(in the rows, 128 means zero)
Each row is followed by its class.
[189 148 117 124  88 115 147 180 160 171 122  81 159  99 117 192 111  97
 103 144 103 110  81 169 115 122 103 113 101 125 157 101 136 145 138 104
  68  70 122 121 139 106 136 158 134 121 155 130 145 129] : Q_590
[174 143 135 127 105 128 137 179 166 166 108  80 155 113 113 185 103  99
  89 144 120  91  77 144 105 131 110 101  96 129 162  81 132 132 141 110
  64  51 126 110 133 122 142 140 105 108 134 121 140 128] : Q_865
[133 139 137 130  97 109 130 122 158 104 135 147 205 152 115 123 145 137
 136 147  89  96 171 134 159 115 152  57 136 116 113 115 134  95  71 103
  77 163 131 162 133 209 103 178 130 170 102  85 105 145] : Q_590
[136 131 132 139 103 101 149 114 155 110 132 157 192 150 132 111 134 116
 108 144  99  96 177 156 156 125 167  33 134 139 134 134 115 105  74 115
  70 169 145 147 126 199 100 170 145 172 108  84  93 178] : Q_843
[126 128 135 129 113 112 129 134 148 102 134 154 203 152 124 137 143 128
  99 163  87  84 167 139 169 131 131  56 144 116 135 146 131 114  92 119
  81 149 131 162 113 232  96 164 124 162 117  93 108 152] : Q_741
[172 160 131 122  95 137 134 143 134 157 127 105 176 106 120 169  99  91
 101 132 118 133  64 140  93 128 106 135 124 117 152 108  95 130 148 104
  54  42 120 103 136  97 150 131 127 107 151 140 121 131] : Q_310
[135 129 139 128 120 116 139 121 154  99 133 165 198 153 118 119 148 132
 113 159  84  89 156 123 164 133 121  54 136 110 129 147 135  98  91 114
  69 169 136 167 115 214  94 160 121 158 105  77  86 153] : Q_664
[126 121 136 123 105 115 136 134 159  94 127 158 212 158 108 125 148 128
 107 156  91  79 166 134 181 128 128  40 144 130 132 139 129 112  90 122
  78 151 132 168 122 223  84 167 128 171 109  95  95 148] : Q_843
[180 136 141 125  99 136 131 123 141 144 122  96 148 109 111 156 120  69
 100 131 110 139  79 129  50 135 136 134 103 146 129  61  95 134 145  92
  58  66 131  62 145 112 140 134 140 123 132 113 133 135] : Q_664
[171 145 134 125 106 119 132 177 156 162 112  73 143  96 119 184 113  93
 100 140 105 110  88 164 103 138 109 106 100 134 156  77 119 140 139  99
  55  60 137 107 143 133 146 141 128 114 134 121 146 132] : Q_567
[140 127 118 123 119  95 153  86 151  98 138 167 187 162 128  99 117 125
 103 154  99  87 166 165 161 121 166  62 134 114 142 118 124 115  74 104
  77 175 149 150 118 205  96 183 150 169 108  78 100 177] : Q_952
[126 146 151 139  89 115 138 127 155 101 140 155 207 146 101 116 157 130
 117 142  92 110 175 133 153 118 139  38 126 126 124 125 120 107  82 109
  55 143 143 161 140 217  94 164 141 153 104  97  88 158] : Q_843
[178 139 145 120  95 137 124 123 141 154 133  89 149 110 119 145 111  68
 100 120 134 126  83 148  68 136 162 111 105 144 138  58 100 117 130  92
  66  63 131  71 144 114 141 125 137 127 128 123 138 128] : Q_522
[129 135 145 131 112 104 132 135 139  97 129 160 202 151 119 125 159 145
 131 138  74 113 160 121 150 132 125  56 131 114 116 128 120 112  87 111
  58 157 146 166 124 209  94 159 124 152 108  91  89 152] : Q_664
[127 136 142 133 116  97 133 120 151  96 141 151 200 153 120 113 127 133
 112 150 102  90 176 153 169 128 149  40 135 123 137 128 109 110  85 104
  71 152 144 161 122 222  95 177 153 155 108  87 112 160] : Q_567
[135 129 130 121 115  94 154 108 155 106 133 170 188 159 124 110 122 126
  96 151  88  87 167 164 179 125 159  54 138 115 135 127 120 113  81 120
  85 173 154 157 121 206  95 177 138 170 108  97 101 182] : Q_952
[117 132 132 119 119 118 134 135 151  93 127 157 206 156 119 124 140 139
 126 164  79  72 163 129 182 125 104  35 140 110 138 144 136  96  98 115
  79 165 129 189 118 220  94 163 110 151 109 105 107 148] : Q_707
[185 141 135 115 102 138 128 133 122 157 128 107 163 112 122 165 103  83
  96 133 107 131  47 147  87 125 105 150 107 123 136  97 103 141 147  96
  48  57 122  84 130 102 139 141 137 128 154 120 113 127] : Q_664
[128 139 129 138 118 112 136 110 153 102 137 143 199 157 126 110 121 133
 109 148  99  80 163 138 154 124 166  37 119 118 134 126 117  91  79 101
  76 159 136 152 123 213 100 177 130 146 109  89 106 162] : Q_865
[181 148 122 109 105 132 126 121 137 167 123 110 171 117 136 172  81  84
  82 132 110 105  42 156 111 125 119 149 112 117 149  95 112 135 152  94
  52  64 122  89 128  92 152 154 124 120 164 118 122 138] : Q_865
[115 127 139 118 124 122 130 127 177  96 128 156 217 160 123 136 134 136
 101 163  92  67 154 125 189 135 121  45 145 109 141 137 136  98  93 111
  80 151 133 175 111 219  84 158 118 144 105  92  97 148] : Q_865
[116 129 139 135 124 118 132 142 160  99 131 154 201 160 123 122 139 136
 121 155  96  82 174 138 176 135 125  53 141 117 140 132 136  92  86 122
  70 140 138 172 116 222 107 165 117 154  97  87 104 152] : Q_567
[186 145 131 115  98 138 128 137 133 150 138 108 169 109 120 167 107  82
  97 124 122 119  63 164 105 131 109 119 108 115 147  90 109 131 146  97
  54  67 125  92 140 111 132 127 124 121 157 128 127 131] : Q_522
[168 134 119 119  91 118 134 173 162 160 105  59 168 108 119 177 107  92
 104 135 119 106  86 160  91 137  94 106 111 144 148  80 121 140 135 104
  58  52 128 100 134 117 137 142 135 127 139 120 141 126] : Q_858
[113 138 155 139 108 108 124 134 152 105 129 146 199 157 113 120 155 145
 131 138  85 102 190 132 166 139 149  59 133 109 120 108 131  93  94 122
  72 137 153 166 136 224 100 174 118 144  82 101 106 153] : Q_567
[125 130 133 129 132 120 136 121 171 116 121 171 207 150 119 125 148 133
 110 144 102  74 164 128 169 140 137  67 159 112 136 148 124  86  95 116
  79 153 129 182 117 222  94 154 103 169 105  95  85 146] : Q_310
[188 142 137 128 105 123 130 126 143 163 107  87 152 114 116 157 125  71
 101 112 124 122  82 130  59 133 148 125 112 149 132  62 100 136 141  94
  70  71 130  77 134 100 140 128 130 124 132 118 148 128] : Q_218
[118 136 153 127 109 111 127 122 143 102 116 136 207 154 107 117 154 138
 149 135  74  88 177 116 160 135 144  43 134 113 108 112 127  81  98 103
  82 151 142 168 138 220  93 165 105 160  91 116 105 143] : Q_707
[175 149 133 116 106 141 136 144 130 154 133 103 180 104 114 173 103  98
  91 125 125 132  53 153  92 132  97 139 121 113 149  87  89 138 143  97
  61  40 122 104 136 111 145 133 132 117 151 136 119 116] : Q_310
[132 128 135 134 109 118 130 128 166  96 126 152 207 153 120 117 154 136
 123 158  76  89 166 108 162 141 122  58 138 114 123 137 151  92 103 116
  66 165 131 169 119 217  87 159 116 156  87  80  96 160] : Q_664
[163 151 148 128  96 131 133 142 144 152 120  89 154 110 115 154 109  79
 108 125 114 130  89 139  64 131 132 110 100 149 137  63  95 132 140  96
  54  58 127  90 146 109 141 132 131 125 132 133 143 129] : Q_707
[121 138 145 131 112 109 132 134 159 106 126 143 189 150 112 126 151 134
 123 144  87  99 178 133 166 129 141  57 130 109 123 118 122  97  91 114
  65 156 144 160 134 223  97 165 120 158  90  85 106 151] : Q_567
[176 141 127 127  89 123 126 124 152 158 122  93 153 107 132 162 104  64
  91 134 124 128  84 138  62 135 160 122 122 148 142  70 117 126 136 100
  84  57 135  67 139 109 150 137 130 138 137 112 144 147] : Q_741
[178 134 118 113 108 117 150 172 164 164 108  76 148 104 109 172 110  95
  96 141 104 105  83 162 105 131 108 111 104 119 153  79 128 145 139 112
  71  60 139 111 139 121 142 142 117 128 133 128 143 140] : Q_952
[192 152 122 126  95 125 140 130 121 171 122  92 163 105 132 166 104  74
 101 123 121 132  55 155  95 121 125 137  96 120 141  86 111 137 145  97
  65  67 125  81 128  84 153 141 133 121 152 127 126 134] : Q_218
[188 144 123 120  97 129 125 125 142 148 117 100 161  95 114 159 119  86
 107 118 117 132  83 136  53 135 158 138 116 134 130  49  87 141 143  81
  70  58 124  78 146 113 139 135 134 126 123 130 133 128] : Q_310
[125 132 154 137 106 108 135 118 153 116 127 146 184 151 105 114 164 127
 127 130 103 108 183 136 132 118 162  50 131 133 121 111 103 104  77 108
  70 147 153 156 143 216 100 168 126 163  97  92  87 144] : Q_843
[171 149 136 122  94 134 121 150 119 161 130 107 163 101 129 172 106  84
  92 139 117 125  57 156  80 121 115 139 108 119 146 103 103 142 149 104
  57  59 121  74 131 111 143 138 135 115 168 123 128 143] : Q_741
[168 148 136 129  91 119 127 178 156 167 107  75 157 100 120 185 115  90
  91 146 110 110  88 147  94 128 117 115 101 127 149  96 136 146 140 113
  66  57 127  99 132 133 141 140 116 117 141 115 146 141] : Q_741
[128 142 135 132 104 109 130 118 149 100 131 144 198 155 114 115 153 139
 130 149  75 108 164 120 147 124 147  49 112 113 108 118 129  96  89 108
  66 158 142 153 131 212  92 163 128 155  91  89  90 152] : Q_664
[132 140 125 135 107 107 147 128 153 110 129 143 202 139 112 129 148 133
 124 139  83 100 182 125 159 131 138  48 140 117 119 112 116  91  86 110
  85 152 142 167 130 216 109 165 121 160  98 109 100 158] : Q_310
[188 148 117 116  92 116 145 177 163 161 105  78 173 100 106 192 107 103
  84 133 104 108  79 151 113 135 107 110 117 115 150  89 131 149 140 111
  70  43 121 120 135 125 141 138 127 125 138 132 140 131] : Q_310
[189 141 131 132 102 122 126 123 144 164 105  70 153 115 122 156 117  69
 108 114 121 118  86 129  66 134 150 119 111 151 130  54 114 126 144  99
  78  72 134  72 139 100 139 131 124 123 122 119 159 133] : Q_218
[144 134 125 139 109 106 138 112 157 105 138 157 191 151 131 115 130 127
 121 160  99  85 171 146 157 114 153  48 141 123 125 137 130  97  77 112
  89 186 129 155 126 201  93 177 134 168 108  82 113 159] : Q_590
[177 139 130 109  94 115 147 172 156 157 117  83 146 102 107 179  93  92
  85 142  99 121  70 167 117 120 105 107 101 113 158  90 114 154 136 108
  67  56 131 110 138 123 145 143 128 132 142 136 143 133] : Q_952
[183 149 127 115 103 135 123 140 128 157 123 106 163 117 117 169 103  89
  97 135 112 113  56 158 101 125 108 147 111 118 147  89 107 137 156  99
  49  65 127  84 135 104 140 144 130 118 148 113 130 133] : Q_567
[127 122 123 128 111 122 135 139 167  98 120 163 218 161 122 124 156 124
 114 158  89  75 171 124 174 130 130  41 152 132 132 151 140 103  89 122
  71 150 131 178 112 216  86 158 115 166 104  91  90 156] : Q_843
[131 141 134 143 104 104 133 122 166 112 130 151 192 155 129 121 158 142
 146 141  82 106 178 126 142 124 160  59 140 113 117 114 135  89  85 110
  85 170 145 168 133 187  98 172 113 151  88 102 109 146] : Q_590
[180 134 124 123 108 111 148 176 168 172 101  78 144  99 116 191 115 101
  94 131 106  97 100 159 100 137 106 112 125 118 156  85 124 143 138 117
  77  60 130 120 136 129 152 137 125 115 140 137 145 132] : Q_310
[180 139 130 117  93 121 133 166 161 157 129  76 158  97 117 175 106  93
  95 133 114 109  89 163 119 136  99  94 106 116 157  90 129 140 141 104
  64  65 126 117 139 130 138 133 129 119 140 135 146 128] : Q_522
[169 138 119 114 107 113 141 174 153 155 115  78 158 109 127 190 109 100
  88 145 108 102  86 164 111 135 101 111 116 131 156  89 129 165 144 115
  79  52 141 111 127 120 142 141 124 115 149 132 152 134] : Q_741
[133 129 124 131 119  95 139 123 148  95 127 154 191 162 129 111 131 143
 117 150  95  74 190 156 179 131 151  55 139 119 132 133 125 116  93 117
  77 169 143 166 121 218  91 183 140 156  99  86 119 173] : Q_567
[142 133 110 134 114 110 139  82 143 101 152 154 180 162 134 100 125 117
 102 143 112  89 173 159 154 121 167  41 124 127 131 121 120  91  77 101
  86 181 140 148 130 210 110 168 140 164 111  89 106 156] : Q_522
[125 135 144 127 101 103 129 117 147 110 131 143 198 149 123 125 149 132
 122 149  89  97 175 133 159 128 156  65 140 110 125 121 130 103  97 110
  91 158 150 152 128 217  97 175 124 157  97  98 102 158] : Q_741
[133 135 135 133 117 110 136 124 152 108 119 150 208 155 133 119 152 130
 124 144  97  85 163 120 168 133 133  53 143 116 131 134 148  96  90 117
  73 169 132 170 107 203  95 156 116 153  97  84 105 158] : Q_218
[188 155 128 119 105 122 135 131 124 173 121 101 173 127 137 169 102  80
  88 121 125 128  47 158 105 121 114 145 113 131 148  92 113 149 143 107
  65  63 137  97 123  79 147 141 127 117 155 126 125 125] : Q_218
[124 132 140 123 114 108 140 124 147  96 136 147 197 158 102 108 153 144
 126 144  77 112 169 128 161 120 140  63 133 100 119 107 118 111  91 114
  78 148 157 169 133 220  93 170 118 150  90 110 107 152] : Q_952
[131 132 141 131 118 106 159 123 162 105 141 155 190 158 108 112 132 125
  95 148  96  92 162 147 158 120 137  37 133 108 128 126 110  98  77 119
  77 165 148 158 125 216  90 159 133 168 111  89 104 165] : Q_952
[186 136 119 118  84 118 138 179 158 162 100  74 165 110 109 194 100  93
  89 137 108  93  90 166 113 138 102  92 118 129 156 100 127 139 138 113
  60  53 129 114 131 118 129 142 118 123 137 120 135 137] : Q_858
[121 129 126 130 120 121 130 128 162  98 118 156 208 152 115 125 155 138
 119 159  88  79 176 114 175 134 129  56 153 113 130 137 140  82  93 117
  91 162 129 180 123 241  95 160 100 156  88  96  99 147] : Q_310
[118 145 144 132 102 109 138 123 153 103 132 147 212 141 109 122 152 148
 127 138  92 111 175 126 152 131 140  59 139 108 123 113 115 101  81 106
  68 140 139 172 135 225  96 163 134 155  92 103  88 149] : Q_310
[136 138 121 128 112  96 143 107 151 111 123 139 189 165 137 122 130 116
  95 162  95  76 176 155 161 126 180  52 135 135 131 142 136 102  83 120
  92 173 144 142 121 216 102 181 127 174 106  72 116 182] : Q_741
[176 145 114 111 100 116 148 173 158 175  94  79 143 119 126 198  98  95
  90 140  95  81  88 168 122 130  89  97 113 133 155  95 136 139 149 119
  71  73 131 129 138 107 146 141 110 126 141 139 143 137] : Q_707
[128 145 148 142 106 103 139 121 146 121 127 130 209 156 127 120 150 125
 129 130  98 109 170 127 156 124 142  51 132 120 119 117 129  90  80 113
  67 155 147 164 122 205 105 162 126 156  98  88 100 156] : Q_218
[130 134 135 132 122 115 133 121 156 115 121 144 198 159 130 124 148 126
 123 151 101  77 167 123 176 125 120  49 140 119 135 145 138  91  95 118
  80 175 129 174 111 206  87 156 115 154  94  92 107 147] : Q_218
[174 147 111 114  97 117 142 169 151 160 106  72 152 107 120 184 100  97
 109 139  96  95  86 171 101 123  97  93  96 133 159  92 127 141 135  96
  59  64 122 127 144 126 142 149 126 128 150 133 144 139] : Q_707
[121 126 129 116 119 122 125 113 166  96 141 154 207 163 124 117 139 121
 108 152 101  76 172 132 192 129 127  36 146 112 129 134 140  81 100 116
  87 169 134 171 119 224  94 157 113 160 100  97 107 142] : Q_522
[178 136 128 125 100 127 123 122 133 156 114  98 149 116 116 151 115  80
 115 120 101 122  83 142  62 127 138 134 108 142 135  63  97 133 149  87
  71  71 126  84 146 113 138 145 129 130 141 141 145 127] : Q_707
[119 123 147 131 109 117 138 126 169 100 125 157 209 159 121 121 146 120
 112 152  96  85 173 131 172 132 131  44 159 136 135 146 126 101  92 121
  64 157 138 167 124 219  88 159 127 169 103  91  93 159] : Q_843
[120 132 139 125 109 117 138 128 147  91 125 151 199 156 111 122 141 141
 126 158  76  77 174 131 181 125 110  43 134 111 131 130 140  98  95 111
  79 166 130 174 130 227  93 169 121 158  99 116 106 146] : Q_707
[169 137 134 127 101 114 136 189 153 154 107  73 149 105 109 190 115 105
 109 140 112 106  94 157 113 134  90 105 105 122 154  73 127 148 146 111
  63  50 136 112 139 132 136 140 123 109 132 125 150 123] : Q_567
[178 140 114 111  97 120 138 167 151 168 103  68 150 105 116 182 106  97
 106 140  95  93  87 163 109 133 101 104  98 127 154  80 133 141 139 101
  78  64 128 122 141 116 146 149 121 120 136 142 147 131] : Q_707
[120 146 151 126  96 105 139 126 144 114 131 144 200 154 116 131 141 134
 131 145  81  98 175 136 165 123 128  44 128 114 129 123 122  96  89 110
  59 155 138 179 137 211  94 169 132 161 106 108  97 150] : Q_707
[173 149 117 113  96 116 140 170 154 164 108  81 171 100 111 198 110 103
  92 141 115 110  89 154 117 136  96  98 120 124 158  87 119 137 139 111
  76  56 134 124 140 125 141 138 124 114 134 136 133 130] : Q_310
[122 134 147 124 115 122 133 120 163  97 158 165 196 149 121 115 137 125
  99 142 109  95 174 143 180 126 126  48 141 109 139 132 128 106  89 115
  63 162 136 175 125 222  95 157 133 153 113 100 100 144] : Q_522
[142 140 127 132 118  85 150  97 146 112 126 143 192 161 139 113 129 125
 111 143 107  83 179 159 169 120 159  49 133 135 136 127 125 120  76 106
  78 181 148 160 117 200 108 178 152 158 111  86 110 170] : Q_218
[171 148 122 105  97 130 129 131 129 168 117 112 176 119 128 176  96  87
  98 133  98 115  60 156 114 127  89 136 113 113 144 104 111 138 153 108
  52  68 119  98 132  85 136 139 134 124 163 139 128 134] : Q_707
[177 147 130 129  91 136 123 133 154 157 116  88 158 113 120 173  97  73
  92 132 114 126  73 142  72 124 150 118  94 131 141  64 106 116 142  96
  65  52 122  68 147 113 144 145 113 125 127 117 138 139] : Q_865
[134 145 135 136 113 105 141  99 153 105 134 158 202 147 118 114 135 132
 110 144  98  93 173 133 145 132 151  56 150 121 133 130 106  95  86 108
  73 162 138 161 129 211 105 165 135 155 105  90  98 163] : Q_310
[123 127 145 137 112 125 123 129 156  93 138 164 203 151 116 120 146 136
 117 144  97  88 165 137 144 129 121  48 147 112 128 133 112  98  91 106
  60 153 132 170 120 227  84 158 118 149 107  94  87 139] : Q_858
[189 148 138 113  82 128 135 150 134 164 122 107 180 115 121 174 104  81
  87 125 112 119  59 154  97 130 119 121 117 134 144  89 106 147 141 109
  43  59 126  85 128  81 140 139 143 127 152 123 122 142] : Q_843
[135 136 139 124 103 108 134 124 151 113 139 156 197 156 121 128 150 132
 121 129  93  95 176 142 172 134 151  55 138 109 129 119 133 101  90 118
  68 155 148 174 131 209  90 160 115 159 106 110  96 152] : Q_522
[177 143 116 119 101 113 149 178 170 165 103  78 168 105 111 190 119 104
  99 136 108 109  96 151 113 140 101 110 121 120 157  98 127 140 143 114
  77  47 128 134 137 125 140 138 118 120 134 137 140 130] : Q_310
[177 147 129 116 102 139 139 149 141 155 129 108 166 117 116 165 102  88
  90 139 110 129  54 153  94 121 100 133 106 106 146  94 101 136 148 106
  51  61 124  93 132 101 136 131 122 122 143 133 129 134] : Q_952
[185 144 136 136 104 126 127 124 134 168 110  78 152 113 120 160 118  69
 109 116 127 125  79 128  60 137 138 114 116 152 135  63 103 113 151 107
  83  67 137  74 143  95 140 127 112 123 126 126 149 129] : Q_218
[179 139 132 124 103 131 126 122 152 152 121 102 147 113 115 164  97  74
  85 124 120 121  78 141  75 129 155 123 105 142 143  56  94 135 147  95
  74  57 131  71 148 108 141 144 121 125 136 126 141 128] : Q_865
[119 140 149 134 107 115 126 113 152 106 136 144 196 150 122 120 153 130
 121 148  89 105 177 128 142 128 150  58 136 109 119 115 129  91  86 110
  77 153 148 142 132 220 109 160 122 151  95  88 104 158] : Q_741
[176 144 124 119  95 114 137 179 154 161 114  76 149 104 111 188  97 102
  86 145 109 108  83 169 125 126  90 104 102 117 160  93 131 151 137 112
  63  51 129 111 139 128 148 146 140 118 141 123 147 129] : Q_567
[177 141 126 113  99 140 121 119 129 150 130 115 180 119 129 172  81  92
  92 138 115 107  42 157 105 127 107 143 112 118 153  85 103 134 156  94
  56  52 119  84 131 101 136 151 129 115 158 127 123 140] : Q_865
[178 155 123 128  90 138 125 138 127 158 137 109 165 105 133 160  99  81
  98 122 117 140  56 158  69 123 107 126 112 130 144  88  97 130 140  93
  41  62 132  90 135  93 144 140 129 113 156 122 114 133] : Q_858
[195 148 123 130  84 115 145 182 172 167 113  81 149 104 117 195 118  93
  98 145 103 108  89 151  95 124 112 103 108 129 150  95 140 143 130 104
  71  73 115 118 138 106 140 142 128 124 141 128 153 119] : Q_590
[127 141 156 129 107 111 137 127 151  97 132 148 204 146 116 120 158 136
 131 147  91 115 164 124 147 128 138  51 120 107 114 128 120 103  79  99
  57 156 140 158 130 218  88 157 135 155  97  84  82 148] : Q_664
[124 139 146 121 111 113 132 103 157 109 129 154 198 155 115 125 139 135
 113 147  90  90 158 135 166 122 157  62 122 106 123 117 115  99  86  98
  74 150 142 153 133 216  91 174 123 149 103 100  95 155] : Q_865
[133 145 135 133  97 104 134 127 158 108 134 137 195 154 115 130 152 136
 135 151  78 100 181 121 159 119 155  45 138 114 115 115 137  92  92 117
  85 166 142 168 136 195  92 177 121 152  91 102 114 137] : Q_590
[139 133 128 131 116 108 145 101 145 113 153 167 187 150 135 117 128 111
  95 133 114  94 173 156 175 128 154  47 134 121 132 127 123 101  79 114
  69 177 143 159 126 211  91 161 137 174 126  90  97 154] : Q_522
[135 131 150 133 112 121 131 129 173 103 137 169 197 139 109 128 152 134
 114 159  95  83 167 131 168 126 129  63 145 105 126 141 137 103  89 108
  81 165 121 174 126 217  94 166 116 158 107  92 106 138] : Q_590
[125 129 151 122 122 123 125 138 172 101 124 157 205 149 106 132 145 140
 107 159  91  61 161 121 173 130 130  43 133 103 131 133 130  97  94 114
  74 151 125 168 124 233  90 160 103 148 103  91 104 151] : Q_865
[121 145 133 130 104 106 132 127 154 106 128 143 219 150 112 127 156 155
 129 142  81 108 177 121 164 129 134  54 143  97 119 124 118  93  96 116
  78 154 137 178 131 221  89 167 122 152  85 113  98 147] : Q_310
[144 138 122 137 111  97 145 102 159 101 138 152 204 144 115 109 134 133
 110 141  95  90 181 148 150 129 165  53 138 118 128 116 111 107  89 100
  81 159 135 158 130 221 106 177 149 164 108  96 101 163] : Q_310
[197 155 130 130  86 136 130 154 148 169 125 126 171 108 131 184 108  89
 100 137 105 122  58 147  99 123 101 142 122 112 142 115 125 134 148 104
  51  75 107 101 127  77 135 135 117 123 151 127 128 128] : Q_590
